Here is a tiny trained network, its code and every weight. The questions are about switching its units off for an input and a class, where a switched-off unit gives its printed mean instead of its output.

import numpy as np


def w(rows, s, z=0):
    codes = np.array(rows[::2]) - 128.0
    scale = np.full(codes.shape[1], s)
    scale[-1] = z or s
    return codes * scale


def f(y):
    return np.maximum(y, 0)


def log_softmax(a):
    a = a - a.max(-1, keepdims=True)
    return a - np.log(np.exp(a).sum(-1, keepdims=True))


def net(x, mask):
    res = np.array(x, float).reshape(1, 5) / 4 @ E
    y = f(res @ A[0][:, :-1].T + A[0][:, -1])
    res = res + np.where(mask, y, B[0][:, -1]) @ B[0][:, :-1]
    return log_softmax(res[-1] @ U[:, :-1].T + U[:, -1])


A, B = {}, {}
E = w([
[154,32,213,156,197,187,106,65],'x0',
[48,180,207,164,42,208,189,156],'x1',
[83,124,117,99,152,151,136,112],'x2',
[113,178,135,198,127,53,239,10],'x3',
[132,121,126,87,101,139,112,74],'x4',
],0.012)
A[0] = w([
[129,165,42,80,89,153,103,202,176],'N1',
[127,165,54,123,78,81,186,128,145],'N2',
[65,166,133,159,38,113,239,117,158],'N3',
[101,192,9,134,112,87,177,86,157],'N4',
[121,106,143,222,170,138,156,30,52],'N5',
[127,202,72,128,114,117,139,118,138],'N6',
[93,171,11,94,63,154,75,210,186],'N7',
[154,70,181,86,148,196,47,182,180],'N8',
[52,158,244,144,34,187,148,155,152],'N9',
[136,144,224,150,175,170,198,118,173],'N10',
[130,114,80,162,196,125,85,173,211],'N11',
[102,105,153,119,181,167,84,134,180],'N12',
[106,135,74,119,79,134,101,173,141],'N13',
[121,211,118,137,96,122,129,135,105],'N14',
[125,154,55,107,100,137,91,178,169],'N15',
[94,177,95,101,102,54,159,127,172],'N16',
[112,189,164,117,79,129,138,171,130],'N17',
[142,51,176,133,218,71,199,73,254],'N18',
],0.011,0.0068)
B[0] = w([
[91,167,87,145,99,68,160,115,206],'N1',
[149,96,133,103,158,132,190,156,199],'N2',
[149,101,114,129,137,168,198,105,237],'N3',
[140,79,134,81,159,111,159,163,216],'N4',
[67,176,57,131,71,112,141,118,201],'N5',
[122,79,143,125,174,153,169,155,178],'N6',
[70,145,53,146,62,90,134,93,226],'N7',
[148,162,173,123,182,186,39,119,245],'N8',
[25,112,176,194,113,248,140,158,250],'N9',
[104,148,135,159,103,147,131,80,204],'N10',
[157,153,115,110,133,124,94,119,191],'N11',
[121,164,121,127,133,134,72,140,189],'N12',
[117,134,99,162,68,125,145,62,175],'N13',
[111,83,133,142,155,161,173,124,172],'N14',
[137,167,67,139,120,91,124,106,187],'N15',
[197,93,120,117,190,134,176,136,197],'N16',
[115,119,145,176,128,163,165,110,182],'N17',
[171,158,65,114,120,97,121,117,239],'N18',
],0.012,0.02)
U = w([
[133,127,91,135,117,3,121,37,239],'0',
[100,150,118,136,12,139,163,99,178],'1',
[190,134,127,77,151,143,79,129,138],'2',
[101,116,216,151,126,152,82,125,100],'3',
[177,70,118,62,173,56,152,162,114],'4',
[131,56,149,126,145,159,169,133,1],'5',
],0.013,0.0032)

Each question gives the input, the list of numbers given to net, and the class t.
The units are the neurons (one row each of A and B). Each row of codes is followed by its name. A weight is (code - 128) times the scale printed after its matrix; where a second scale follows, it is the last column's (A, B and U).
mask holds one flag per neuron, in row order. A switched-off neuron (its flag False) gives its mean, the last column of its row in B, instead of its output. The means were averaged over made-up inputs and are rounded, as every weight is.
A unit's drop is (log p(t) with every unit on - log p(t) with that unit switched off) / (log p(t) with every unit on - log p(t) with every unit switched off).
The circuit of an input: a set's keep is (log p(t) with only the set's units on - log p(t) with every unit switched off) / (log p(t) with every unit on - log p(t) with every unit switched off). Starting from the 12 units with the biggest drops (on a tie, the unit counted first), units are removed one at a time, each time the one whose removal leaves the highest keep (on an exact tie, the one counted first), for as long as the keep stays at least 0.8.
units of the circuit, in order: the units of the circuit, biggest drop first
unit that matters most: the unit with the biggest drop
k most important neurons: the k neurons with the biggest drops, biggest first
drop of u: that unit's drop, to one decimal
input [6,8,0,0,8], class 3: units of the circuit, in order => [N9; N7]
input [2,-1,-2,0,-2], class 2: 2 most important neurons => [N7; N9]
input [-6,-3,6,-1,5], class 0: unit that matters most => N7
input [0,2,3,2,-3], class 5: 2 most important neurons => [N7; N1]
input [1,-3,0,5,4], class 0: 3 most important neurons => [N5; N9; N18]
input [1,-7,8,-6,-7], class 2: 2 most important neurons => [N8; N5]
input [0,-5,1,-1,3], class 0: 3 most important neurons => [N9; N8; N16]
input [2,-4,0,0,-8], class 2: 2 most important neurons => [N7; N1]
input [5,4,0,-2,-1], class 3: drop of N12 => 0.0
input [7,-1,-3,2,-5], class 0: drop of N9 => 0.7
input [4,-1,2,-8,-8], class 2: drop of N9 => 0.4
